Here are made-up objects, facts about them, and rows of numbers that follow some of those facts. Name the object behind each unnamed row.

How the objects are related:
Z_120	π	Z_952; Z_120	π	Z_601; Z_120	π	Z_415; Z_123	π	Z_662; Z_123	π	Z_453; Z_152	π	Z_595
Z_158	π	Z_405; Z_158	π	Z_391; Z_158	π	Z_886; Z_161	π	Z_824; Z_161	π	Z_666; Z_161	π	Z_567
Z_164	π	Z_662; Z_166	π	Z_569; Z_179	π	Z_642; Z_179	π	Z_185; Z_179	π	Z_141; Z_241	π	Z_483
Z_241	π	Z_402; Z_241	π	Z_506; Z_253	π	Z_527; Z_253	π	Z_952; Z_253	π	Z_618; Z_253	π	Z_78
Z_256	π	Z_247; Z_262	π	Z_877; Z_262	π	Z_710; Z_279	π	Z_650; Z_279	π	Z_861; Z_279	π	Z_402
Z_301	π	Z_770; Z_301	π	Z_402; Z_324	π	Z_483; Z_324	π	Z_451; Z_380	π	Z_788; Z_380	π	Z_737
Z_40	π	Z_325; Z_404	π	Z_984; Z_433	π	Z_710; Z_457	π	Z_532; Z_482	π	Z_795; Z_482	π	Z_762
Z_494	π	Z_140; Z_504	π	Z_600; Z_504	π	Z_325; Z_504	π	Z_402; Z_525	π	Z_453; Z_525	π	Z_377
Z_571	π	Z_292; Z_571	π	Z_96; Z_577	π	Z_117; Z_577	π	Z_374; Z_577	π	Z_141; Z_577	π	Z_96
Z_585	π	Z_632; Z_61	π	Z_956; Z_61	π	Z_486; Z_61	π	Z_635; Z_61	π	Z_545; Z_630	π	Z_647
Z_670	π	Z_500; Z_670	π	Z_543; Z_670	π	Z_877; Z_670	π	Z_762; Z_670	π	Z_350; Z_674	π	Z_377
Z_68	π	Z_583; Z_68	π	Z_377; Z_68	π	Z_675; Z_698	π	Z_647; Z_698	π	Z_96; Z_698	π	Z_4
Z_702	π	Z_710; Z_711	π	Z_583; Z_711	π	Z_618; Z_711	π	Z_352; Z_711	π	Z_56; Z_714	π	Z_14
Z_714	π	Z_203; Z_714	π	Z_877; Z_722	π	Z_374; Z_722	π	Z_842; Z_722	π	Z_936; Z_722	π	Z_359
Z_729	π	Z_819; Z_729	π	Z_876; Z_729	π	Z_423; Z_743	π	Z_829; Z_743	π	Z_564; Z_743	π	Z_359
Z_748	π	Z_472; Z_748	π	Z_56; Z_748	π	Z_350; Z_773	π	Z_456; Z_773	π	Z_619; Z_785	π	Z_359
Z_797	π	Z_870; Z_799	π	Z_81; Z_799	π	Z_618; Z_799	π	Z_763; Z_832	π	Z_935; Z_832	π	Z_569
Z_832	π	Z_886; Z_832	π	Z_619; Z_839	π	Z_819; Z_839	π	Z_527; Z_839	π	Z_984; Z_864	π	Z_851
Z_864	π	Z_292; Z_864	π	Z_775; Z_887	π	Z_141; Z_905	π	Z_876; Z_916	π	Z_824; Z_916	π	Z_532
Z_942	π	Z_956; Z_942	π	Z_377; Z_117	η	a; Z_120	η	a; Z_123	η	a; Z_14	η	a
Z_140	η	a; Z_141	η	b; Z_152	η	a; Z_158	η	b; Z_161	η	a; Z_164	η	b
Z_166	η	a; Z_179	η	a; Z_185	η	a; Z_203	η	a; Z_241	η	a; Z_247	η	a
Z_253	η	b; Z_256	η	b; Z_262	η	b; Z_279	η	a; Z_292	η	a; Z_301	η	a
Z_324	η	b; Z_325	η	b; Z_350	η	a; Z_352	η	a; Z_359	η	a; Z_374	η	a
Z_377	η	b; Z_380	η	a; Z_391	η	a; Z_4	η	a; Z_40	η	a; Z_402	η	b
Z_404	η	b; Z_405	η	b; Z_415	η	a; Z_423	η	a; Z_433	η	a; Z_451	η	a
Z_453	η	b; Z_456	η	b; Z_457	η	b; Z_472	η	b; Z_482	η	a; Z_483	η	a
Z_486	η	a; Z_494	η	a; Z_500	η	a; Z_504	η	a; Z_506	η	b; Z_525	η	a
Z_527	η	a; Z_532	η	b; Z_543	η	b; Z_545	η	a; Z_56	η	b; Z_564	η	a
Z_567	η	a; Z_569	η	a; Z_571	η	b; Z_577	η	a; Z_583	η	b; Z_585	η	a
Z_595	η	b; Z_600	η	b; Z_601	η	a; Z_61	η	b; Z_618	η	b; Z_619	η	a
Z_622	η	b; Z_630	η	a; Z_632	η	b; Z_635	η	b; Z_642	η	b; Z_647	η	a
Z_650	η	a; Z_662	η	a; Z_666	η	b; Z_670	η	b; Z_674	η	a; Z_675	η	a
Z_68	η	b; Z_698	η	b; Z_702	η	b; Z_710	η	b; Z_711	η	a; Z_714	η	b
Z_722	η	b; Z_729	η	b; Z_737	η	b; Z_743	η	a; Z_748	η	a; Z_762	η	b
Z_763	η	b; Z_770	η	b; Z_773	η	b; Z_775	η	b; Z_78	η	a; Z_785	η	b
Z_788	η	a; Z_795	η	a; Z_797	η	a; Z_799	η	a; Z_81	η	a; Z_819	η	a
Z_824	η	a; Z_829	η	a; Z_832	η	a; Z_839	η	b; Z_842	η	a; Z_851	η	b
Z_861	η	a; Z_864	η	b; Z_870	η	a; Z_876	η	a; Z_877	η	a; Z_886	η	b
Z_887	η	b; Z_905	η	b; Z_916	η	a; Z_931	η	a; Z_935	η	b; Z_936	η	b
Z_942	η	b; Z_952	η	b; Z_956	η	b; Z_96	η	a; Z_984	η	a

Named rows:
Z_262: [ 47 -18   8 -14  48  19 -17  29   4  -5 -34 -10 -31  10 -12  42  -3 -17
  33   7  -8  34  26 -46  30  -8 -12   4 -30]
Z_40: [  6  28   8  33 -20   5 -27 -21 -11   7  15  22  12   3  -7 -29 -11 -28
 -25  -9  -8 -11  -4  16 -34  -6   0  18  46]
Z_482: [ 22  13  -9  14   3  38  -7 -13 -23  31  22  12 -16   0  11 -30   0 -33
 -32 -13 -14 -14  12   2 -12  -1  -1  47  10]
Z_905: [ -2 -26 -13 -18  15  13 -23  25  23   4 -37 -28 -15   5 -15  41 -24  -1
  34  20  16  24  23 -48  12  10   3 -41   1]
Z_851: [ 12 -11  34 -23   5 -24  13   5  19 -13 -28 -23   5 -10 -14  53  -4  16
  55  26   3  28   3  -2  38  -4  12 -18 -26]
Z_352: [-16  -3  -9  -4 -16 -14  19 -22 -30  15  27   7  -1  -1  13 -46  28 -21
 -26 -27  11 -50  -8  31  -2 -26 -15  15  -1]
Z_797: [ -7  17 -16  18 -14  18 -11 -14  -8  25  27  10  -3  -7   6 -26  -8 -15
 -30  -2  -4 -10   3  12 -24   8   9  25  27]
Z_601: [-22  -2 -13   2 -30   2  11 -28 -19  20  20   9  11  -9   9 -42  11 -13
 -24 -22  12 -41  -1  18  -1  -1  -3   1  14]
Z_886: [ 12 -40   4 -16  35 -24  15   3  30 -33  -3 -24  25  -1 -38  40  29  52
  12 -22   4  36  -5 -20  -5  29  23 -31 -42]
Z_832: [  3 -19 -26  28  19  17 -31 -25   6  22  64  -7   7 -16 -15 -18  12  -5
 -52 -25  -4   4   5   6 -82  35  40  39  15]
Z_788: [-13  24  -8  11 -22  15  20 -21 -12  14  15   6  13  -4   8 -36  -1   6
 -33 -12 -10 -18  -5  17  -3  15   4  11  16]
Z_583: [ -2 -22   4 -39  26 -44  17  29   3 -29 -19 -17 -14  14 -11  24  30  10
  37   2  19  -8 -13  -5  26 -42 -17 -32 -42]
Z_642: [  7 -18  29 -16   7 -22  12  14  27 -22 -30 -13   6  -3   7  49  -7  23
  51  18   5  31  -4  -3  41  -2   4 -17 -26]
Z_525: [-25  40 -31   2   4   4  -9  16  -8  28  34 -12 -31   6   1 -30  -4 -22
 -36  13  -3 -22 -17  24 -62 -15   0  37  30]
Z_14: [ 19  27  -2   2  -5  35  28 -26 -26  23   1   8   5   5  10 -39   7  -1
 -33 -29 -16 -20   4   5  11  12 -13  27   0]
Z_622: [ 11 -20  10 -14  23 -14  -9  24  14 -24 -21  -8  -8   5 -11  40   1  12
  36  18   3  25   4 -25  16  -8   0 -29 -23]
Z_829: [-16  -1 -19  27 -20  14  15  -5   4 -10  10  28   8   9  52 -42 -13  22
 -38 -24  -5 -17 -24  16  -1  24 -15  13  18]
Z_595: [  7 -14  12 -14  16 -18   6  18  14 -26 -28 -10   3   8 -14  38   3  22
  34  13   3  20   1 -23  26  -3  -2 -35 -26]

Rows to name:
No name comes twice in this set of rows, the named rows included.
[ -5   5  -3  25 -18  18 -18 -14   0  33  31   5 -10 -17  32 -13 -26 -28
 -11  11  -3  -1   0  32 -23  11  12  53  33] -> Z_179
[ 26 -29  19 -28  29 -19  11  18  -2 -24 -24  -4 -11  12  -9  31  25   4
  39  -7   6   5   4 -19  42 -31 -20 -18 -50] -> Z_472
[ 15 -35  12 -34  25 -35  15  17  -6 -31 -22  -3 -10  11  -6  24  31   2
  37 -13  15  -7  -3 -12  41 -42 -22 -29 -53] -> Z_56
[ -8 -10  13   0  13  -3 -18  36   8 -32   2  21 -23 -18 -12  39   4   0
  32  56 -10  46  31 -39  14 -16  11 -37 -34] -> Z_457
[ 31  30  -3  -3   0  37  49 -29 -35  24  -7  10   6  14   9 -43  13   5
 -35 -37 -20 -28   1   4  32  10 -23  28 -14] -> Z_877
[-31  -9 -25 -10 -40   9  14 -33 -23  36   4  -5  18  -4   6 -48   5  -8
 -24 -29  21 -50   8  11   7  11  -6 -13  23] -> Z_527
[  2 -47  -4  10  26  -8 -26  44  36 -43 -23  11 -16  12  42  40 -23  19
  29   9   5  40 -10 -27  18   7 -13 -15 -10] -> Z_785
[ 26  21  -1   1  -3  33  34 -26 -34  25   2  14   0   8  10 -40  14  -8
 -34 -36 -17 -28   3   9  18   2 -20  36 -12] -> Z_500
[ -9  18 -15  14 -16  15   3 -16 -11  17  21  12   6  -7   9 -32  -6  -5
 -27  -7  -4 -16  -3  15 -17   7   4  20  19] -> Z_931
[ 11 -22   9  -8  25  -8 -24  26  18 -19 -18 -10 -14   1 -13  44  -5   0
  34  22   2  34  10 -30   8  -7   4 -21 -18] -> Z_256
[-22  30 -17  -6  -8 -12  21  -1 -19  15  22  -7  -7   7   4 -41  16  -4
 -36 -11   1 -39 -25  30 -30 -22  -9  18   8] -> Z_675

The same objects again, as new rows of numbers:
Some rows with their names:
Z_256: [ 21  -1 -10  -5  -1  11   0   3  -5  -3   3 -13  11 -18  34  11   1   9
   4 -10  30   1 -12 -16  12  10  11 -13   2  -3   1   0]
Z_179: [-50 -11 -10 -12  -5   3  -5  23  -9 -16   0  -4 -22 -17 -23  -3  12  -8
  -6  -9 -11   2   1   3   1   2  -4 -10   7 -14   4   3]
Z_527: [-15 -17   4  -3   3  -7  15  16  -6   0  -1   8  -9   9 -19  -7   5   2
  -8   4  -8   8   8  19  -4 -12   3 -11   1  -8   3   0]
Z_642: [ 11  -9  -5  -5   9  16   5  -3  -9   1   5  -3   5 -10  29   9  -3  12
  -2   7  32   3 -16 -11  15   2   7 -12  -5  -6  -3  -1]
Z_577: [-47 -12  -6 -10 -10  -8  -8  15  -5 -13  -4   2 -19 -25 -22   0  11  -8
  -5  -3 -12   0   1  -3   3   7  -4 -10  -1 -19   4   2]
Z_504: [ -8  -9 -10  -2  -7 -20  -4   9  -9  -9  -9   6  -3   5   0 -17  12  -6
   5 -16   0   4   1  16   1  -3  -6  -5  10  -3   7  -3]
Z_737: [ 20  -9  -3  -3   8  13   7  -5  -7   3   3  -2  10  -6  31   8  -4  12
  -1   6  33   3 -14 -10  13   3   9 -13  -5  -4  -2  -2]
Z_164: [ 20  -5 -23  -4  -2  29  18  -5  -4  -3  -1  -1  16 -15  20  20  -3  13
   8 -12  32  12  -2 -14   8  33   3 -15   2   3   0   0]
Z_262: [ 26   6 -17 -10   7   1  -1  10  -8  -8   1  -7   2 -18  28  33   4   9
   0 -19  13  -4  -8 -16   4  15  18 -11  -5  -2   1  -5]
Z_650: [-16 -18   2  -2   4 -10   9   9  -7  -2  -7  14  -8   8 -15  -9   4  -1
  -7   4  -4   5   6  17  -1  -7  -2  -9   2  -6   3  -4]
Z_380: [-17 -10  -4  -4  -5 -10   3  17  -3  -8  -6   2  -9  -4 -15  -5   8  -3
  -2 -12  -8   4  10   8  -4   2   2 -11   9  -6   7  -1]
Z_748: [-15  -8  -6  -2  -2 -13  11  17  -5 -10  -3  -3  -7  -4 -13  -3   9  -5
  -1  -9  -5   5   5  12  -8   1   5 -13   5   3   7   2]
Z_647: [-12 -21  10  -4  -2 -22  10   0   0   2 -11  19  -7  -1 -14  -3   3  -2
  -6  14  -6   4   6   8  -3   1   1 -12  -5 -12   2  -4]
Z_61: [ 21  -3 -10  -4  -1  10  -1   2  -4  -5   4 -13  13 -17  36  14   1   9
   4  -8  27  -1 -10 -17  13   5   9 -12   4  -4   2  -1]
Z_352: [-18 -17   2  -1   5 -10  13  11  -7  -2  -5  11  -9   7 -16  -7   3  -1
  -7   6  -4   5   6  17  -4  -7   1 -12   0  -3   3  -2]
Z_583: [ 21  -8  -6  -1   9  10  12  -5  -8   0   6  -5  12  -6  35  12  -4  12
  -1  10  32   2 -15  -7  12  -4   9 -13  -7   1  -1  -1]
Z_506: [ 22  -9  -5  -3   8  10   5  -6  -9   2   2   0  11  -4  34   5  -3  12
   0   6  35   3 -15  -9  15   1   7 -11  -5  -3  -2  -3]
Z_662: [-18 -22  -9   0   3   9  27   4  -5  -1 -11  24  -5   8 -31   1   0   3
  -4   3  -3  15  16  18  -6  16  -7 -13   2   0   2  -3]

Rows to name:
No name comes twice in this set of rows, the named rows included.
[ 23  -1 -12  -5  -2   8  -2  -1  -7  -4   3 -11  12 -14  38   7   3   8
   6 -12  32   2 -14 -15  13   9   8 -11   2  -3   2  -1] -> Z_324
[ 20 -11  -4  -2   8  13   6  -6  -7   1   4  -3  13  -6  35  12  -5  12
  -2  10  30   0 -11 -10  15  -5   6 -12  -3  -3  -1  -3] -> Z_956
[-12  -3 -10 -10   1 -19  -2  25  -6 -11  -9  10 -18  -6 -22  19  11  -3
  -7 -22 -27  -3  14   9 -11   5   9  -8   4  -9   5  -7] -> Z_433
[-16 -15   0  -3   7 -12  12  12  -7  -3  -7  13 -12   6 -20   0   4  -1
  -9   2  -9   4   7  17  -7  -3   4 -11  -1  -2   3  -4] -> Z_877
[ 20 -14 -11   0   8  16  12  -9  -5  -5   7  -4  23  -4  39  27  -7  10
  -1  18  24  -7  -5  -7  16 -18  -2 -10   2   1   1  -5] -> Z_377
[ 20 -10  -3  -2  10  11   8   1  -7   3   2  -2   7  -7  34   8  -5  13
  -1   5  34   2 -14 -12  12   5   8 -13  -3  -6  -2  -3] -> Z_666
[-24 -20   7  -5  -2 -18   7   1  -2   0 -10  18 -13  -6 -18  -2   5  -3
  -8  16  -7   3   3   6  -1   2  -1 -11  -7 -15   2  -3] -> Z_96
[-12 -10  -7  -3  -6 -15  -1  13  -6  -8  -7   4  -6   0  -8 -11  10  -5
   1 -14  -5   4   5  12  -1  -1  -2  -8   9  -5   7  -2] -> Z_40
[-13 -19   8  -6  -1  -3   6  19  -3   2  -3  11 -10   9 -22  -8   5   5
  -9   0 -13   7  13  17  -1 -13   3  -8   8 -18   2  -2] -> Z_876
[-11 -13   3  -6 -12 -25   3   6   3  -4 -11   9  -6 -13 -10   0   9  -5
  -1  -2 -10   2   8   2  -5   9   2 -12   1 -12   6  -2] -> Z_630
[-16  -6  -8  -1  -2 -14  17  20  -5 -11   2  -7  -5  -3 -10  -1  10  -5
  -1  -6  -6   5   4  16 -10  -5   5 -14   2   6   8   4] -> Z_711
[ 19 -13   0   1  15   1  12  26  -6   4   2  -4  -2 -11  45   2  -8  15
  -1   1  40   0 -17 -20   7  21   7 -14   6 -14  -1  -5] -> Z_532

The same objects again, as new rows of numbers:
Some objects and their rows:
Z_241: [ -5  -5  11 -10 -34   1  -4  13   4 -11   9 -25 -12]
Z_404: [ -8 -11   1  -2  -7 -10   7 -44  15  -8  -4  -1  16]
Z_506: [-11  -3 -11  26 -29  -8   1 -26  14  22  -5 -10  -6]
Z_525: [ -1   3 -33 -28 -16  -2  28   2   2  -4  12 -14   7]
Z_775: [ -9   2  13  16  -7  -2   9 -31   7   9 -12   5   7]
Z_78: [ -4  -8   2 -15  29  -2  17   4  -2 -26  17 -20  32]
Z_942: [ -5   2 -46  -5 -34 -12  31 -41  17  23  -7  -1   4]
Z_141: [ -8   5   8  25   5  -6  12 -27   8  19  -8  18   7]
Z_832: [-10   7  31 -30   0  -4   3   8   1 -46   3 -18 -13]
Z_722: [ -4   0  -1  10 -15 -20  12 -33  18  12  -9  26 -13]
Z_583: [ -6  -2 -48  12   7 -15  33 -34  12  18  -6  -7  24]
Z_374: [-4  6 12  2 24 -1 12 14 -2 -2 14 12  2]
Z_595: [-10  -1 -12  16  -3 -10   9 -35  10  14  -6   1  -1]
Z_472: [ -6  -7 -37  16  12 -14  14 -33  10  12 -15  -4   7]
Z_117: [-4  6 22 -3 14  4  9 13 -3 -8  9  8  7]
Z_456: [-15   5   1   9   2 -12   8 -32  11  -4  -9  -3  -6]
Z_876: [ -8  -7   4 -16  21   6   6  -1  -1 -19  21 -11  19]
Z_632: [ -9  -1 -12  16  -3  -9   9 -34   9  11  -6   0   0]

Rows to name:
No name comes twice in this set of rows, the named rows included.
[ -6   4 -29 -12   7   2  22   6  -2   4  17 -13   8] -> Z_662
[ -4 -12 -34   4  -9 -14  -2 -38  14   2 -28  -1 -16] -> Z_670
[ -7  -8 -23  13  22 -15  26 -34  11   4  -4 -10  33] -> Z_618
[ -6   0  26   4 -27  -4   6 -35  10  -2 -18   5   1] -> Z_864
[ -9   3 -43   8 -15  -8  25 -37  14  30  -2   1   4] -> Z_635
[ -4  -5  -4 -12  26  -4  18   7  -4 -21  14 -21  26] -> Z_81
[ -9  -9   0  -1 -11  -8   5 -45  15  -3  -4   1  10] -> Z_905
[ -1   0   0 -12   4 -11   9   6   4 -11  13   9 -13] -> Z_743
[ -2  -8 -14 -16   7  -1   1   5  -1 -17  -3 -14  -9] -> Z_482
[ -4  -2   7 -19  -5   0   5   3  -1 -20   8 -13  -5] -> Z_380
[ -2   3 -22 -26 -15  -1  22   2   2  -6  11 -13   2] -> Z_123
[ -4  -7 -35  -4  34  -1   7  10  -4  -8   1 -16   5] -> Z_350

